Below is a small trained network, with its code and all its weights. Each question gives an input and a target symbol and asks what happens when units are switched off, that is, made to give their printed mean instead of their output.

import numpy as np


def w(rows, s, z=0):
    codes = np.array(rows[::2]) - 128.0
    scale = np.full(codes.shape[1], s)
    scale[-1] = z or s
    return codes * scale


def f(y):
    return np.maximum(y, 0)


def softmax(a):
    e = np.exp(a - a.max(-1, keepdims=True))
    return e / e.sum(-1, keepdims=True)


def log_softmax(a):
    a = a - a.max(-1, keepdims=True)
    return a - np.log(np.exp(a).sum(-1, keepdims=True))


def net(x, mask):
    ids = ['αβγδθμξτω'.index(c) for c in x.split()]
    T = len(ids)
    res = E[ids] + P[:T]
    u = 0
    for l in range(2):
        q, k, v = (res @ M[l].T for M in (Q, K, V))
        z = softmax(np.where(np.tri(T) > 0, q @ k.T / 3**0.5, -1e9)) @ v
        res = res + np.where(mask[u], z, O[l][:, -1]) @ O[l][:, :-1]
        u += 1
        y = f(res @ A[l][:, :-1].T + A[l][:, -1])
        res = res + np.where(mask[u : u + 8], y, B[l][:, -1]) @ B[l][:, :-1]
        u += 8
    return log_softmax(res[-1] @ U[:, :-1].T + U[:, -1])


Q, K, V, O, A, B = {}, {}, {}, {}, {}, {}
E = w([
[188,179,107,132],'α',
[206,75,72,97],'β',
[132,250,127,131],'γ',
[152,176,106,111],'δ',
[158,151,104,108],'θ',
[50,108,105,55],'μ',
[127,116,111,87],'ξ',
[167,241,119,140],'τ',
[124,199,106,101],'ω',
],0.014)
P = w([
[167,132,144,63],'0',
[147,140,34,134],'1',
[145,129,153,39],'2',
[62,141,182,158],'3',
[213,141,96,88],'4',
[6,148,130,178],'5',
[162,168,179,25],'6',
],0.017)
Q[0] = w([
[90,86,148,38],'0.h1',
[155,160,14,87],'0.h1',
[79,87,127,253],'0.h1',
],0.014)
K[0] = w([
[48,99,50,143],'0.h1',
[122,64,183,192],'0.h1',
[187,141,128,3],'0.h1',
],0.012)
V[0] = w([
[28,178,102,56],'0.h1',
[120,255,114,96],'0.h1',
[206,190,188,225],'0.h1',
],0.009)
O[0] = w([
[140,84,100,156,204],'0.h1',
[206,72,153,254,183],'0.h1',
[131,52,234,71,2],'0.h1',
],0.0098,0.0068)
A[0] = w([
[165,167,133,147,96],'0.n1',
[57,146,152,79,47],'0.n2',
[163,85,70,32,159],'0.n3',
[56,97,197,111,125],'0.n4',
[88,108,76,185,1],'0.n5',
[34,99,125,165,14],'0.n6',
[172,159,151,2,166],'0.n7',
[171,147,143,32,84],'0.n8',
],0.013,0.0056)
B[0] = w([
[127,109,127,101,160],'0.n1',
[158,137,137,159,140],'0.n2',
[161,178,126,136,249],'0.n3',
[254,152,109,188,133],'0.n4',
[125,111,205,120,179],'0.n5',
[77,134,127,105,152],'0.n6',
[150,150,193,105,219],'0.n7',
[131,163,156,112,189],'0.n8',
],0.016,0.013)
Q[1] = w([
[126,245,246,146],'1.h1',
[143,153,223,59],'1.h1',
[99,86,75,132],'1.h1',
],0.012)
K[1] = w([
[10,149,192,153],'1.h1',
[79,94,229,126],'1.h1',
[144,213,55,77],'1.h1',
],0.011)
V[1] = w([
[126,159,102,173],'1.h1',
[119,134,255,97],'1.h1',
[55,93,91,146],'1.h1',
],0.007)
O[1] = w([
[86,85,109,106,154],'1.h1',
[254,106,35,92,180],'1.h1',
[242,159,130,190,2],'1.h1',
],0.0061,0.0093)
A[1] = w([
[147,121,172,60,6],'1.n1',
[182,61,132,92,176],'1.n2',
[213,87,240,137,94],'1.n3',
[143,70,106,174,171],'1.n4',
[180,80,1,122,126],'1.n5',
[78,197,124,93,168],'1.n6',
[149,63,180,160,92],'1.n7',
[163,51,127,131,86],'1.n8',
],0.0099,0.015)
B[1] = w([
[4,164,124,148,180],'1.n1',
[105,122,191,152,184],'1.n2',
[65,84,89,80,228],'1.n3',
[80,215,104,166,154],'1.n4',
[57,115,192,186,154],'1.n5',
[163,94,100,145,250],'1.n6',
[204,161,63,85,137],'1.n7',
[47,158,14,91,135],'1.n8',
],0.013,0.015)
U = w([
[159,247,33,187,120],'α',
[107,148,199,172,205],'β',
[80,98,80,124,97],'γ',
[138,54,53,76,140],'δ',
[182,95,147,92,193],'θ',
[185,75,173,98,238],'μ',
[243,157,150,107,186],'ξ',
[127,186,118,90,2],'τ',
[125,77,179,91,74],'ω',
],0.011,0.0065)

Each question gives the input, a string of symbols that net reads in full, and the target symbol t.
The units are the heads (3 rows each of Q, K, V and O) and the neurons (one row each of A and B). Each row of codes is followed by its name. A weight is (code - 128) times the scale printed after its matrix; where a second scale follows, it is the last column's (O, A, B and U).
mask holds one flag per unit, layer by layer, with each layer's heads first. A switched-off unit (its flag False) gives its mean, the last column of its rows in O or B, instead of its output. The means were averaged over made-up inputs and are rounded, as every weight is.
A unit's drop is (log p(t) with every unit on - log p(t) with that unit switched off) / (log p(t) with every unit on - log p(t) with every unit switched off).
The circuit of an input: a set's keep is (log p(t) with only the set's units on - log p(t) with every unit switched off) / (log p(t) with every unit on - log p(t) with every unit switched off). Starting from the 12 units with the biggest drops (on a tie, the unit counted first), units are removed one at a time, each time the one whose removal leaves the highest keep (on an exact tie, the one counted first), for as long as the keep stays at least 0.8.
circuit, biggest first: the units of the circuit, biggest drop first
unit that matters most: the unit with the biggest drop
top k neurons: the k neurons with the biggest drops, biggest first
top k neurons in layer l: the k neurons of layer l with the biggest drops, biggest first
input β β β β μ α μ, target ω: unit that matters most	1.n3
input ξ μ μ γ ξ, target γ: top 3 neurons	1.n8, 1.n3, 1.n4
input θ β ξ ξ ξ γ ξ, target γ: top 4 neurons in layer 1	1.n8, 1.n4, 1.n3, 1.n2
input τ μ β τ β, target δ: top 3 neurons in layer 1	1.n3, 1.n8, 1.n7
input β β μ μ γ α β, target ω: circuit, biggest first	1.n3, 0.h1, 1.n2
input β τ μ, target δ: top 2 neurons in layer 1	1.n3, 1.n8
input γ ω τ, target β: top 3 neurons	0.n7, 0.n3, 1.n6
input ξ ω ω, target β: top 3 neurons	0.n7, 0.n3, 0.n8
input μ ξ β, target ξ: circuit, biggest first	0.n3, 1.n1
input β α ω, target ω: top 2 neurons in layer 0	0.n7, 0.n3
input α β τ β μ, target τ: circuit, biggest first	0.h1, 0.n7, 1.n1, 0.n3
input β ω β, target β: circuit, biggest first	0.h1, 0.n7, 1.n5, 1.n2
input β ω β γ μ, target γ: top 2 neurons in layer 0	0.n7, 0.n8
input β β τ, target τ: top 2 neurons	1.n1, 0.n7
input θ β μ, target τ: top 4 neurons	0.n7, 1.n1, 1.n3, 0.n8
input β β γ, target τ: circuit, biggest first	0.h1, 1.n1, 0.n7, 1.h1
input ω β γ α β ξ, target α: circuit, biggest first	0.n7, 1.n3
input β ω τ, target β: top 4 neurons	0.n7, 0.n8, 0.n5, 1.n6
input β μ ξ ω, target α: top 3 neurons	1.n3, 0.n7, 1.n2
input β β ω ξ γ ω β, target β: top 2 neurons in layer 1	1.n5, 1.n2
input β μ ξ β δ, target τ: circuit, biggest first	0.h1, 0.n7, 1.n1, 1.n3
input ξ α ω δ, target α: top 2 neurons in layer 0	0.n7, 0.n8
input β β β β γ, target τ: top 2 neurons in layer 1	1.n1, 1.n3
input ξ β ω, target τ: top 3 neurons	1.n1, 0.n7, 0.n8
input θ β β γ, target α: top 3 neurons	1.n3, 0.n7, 0.n5
input γ γ μ θ ω β, target α: circuit, biggest first	1.n4, 0.h1
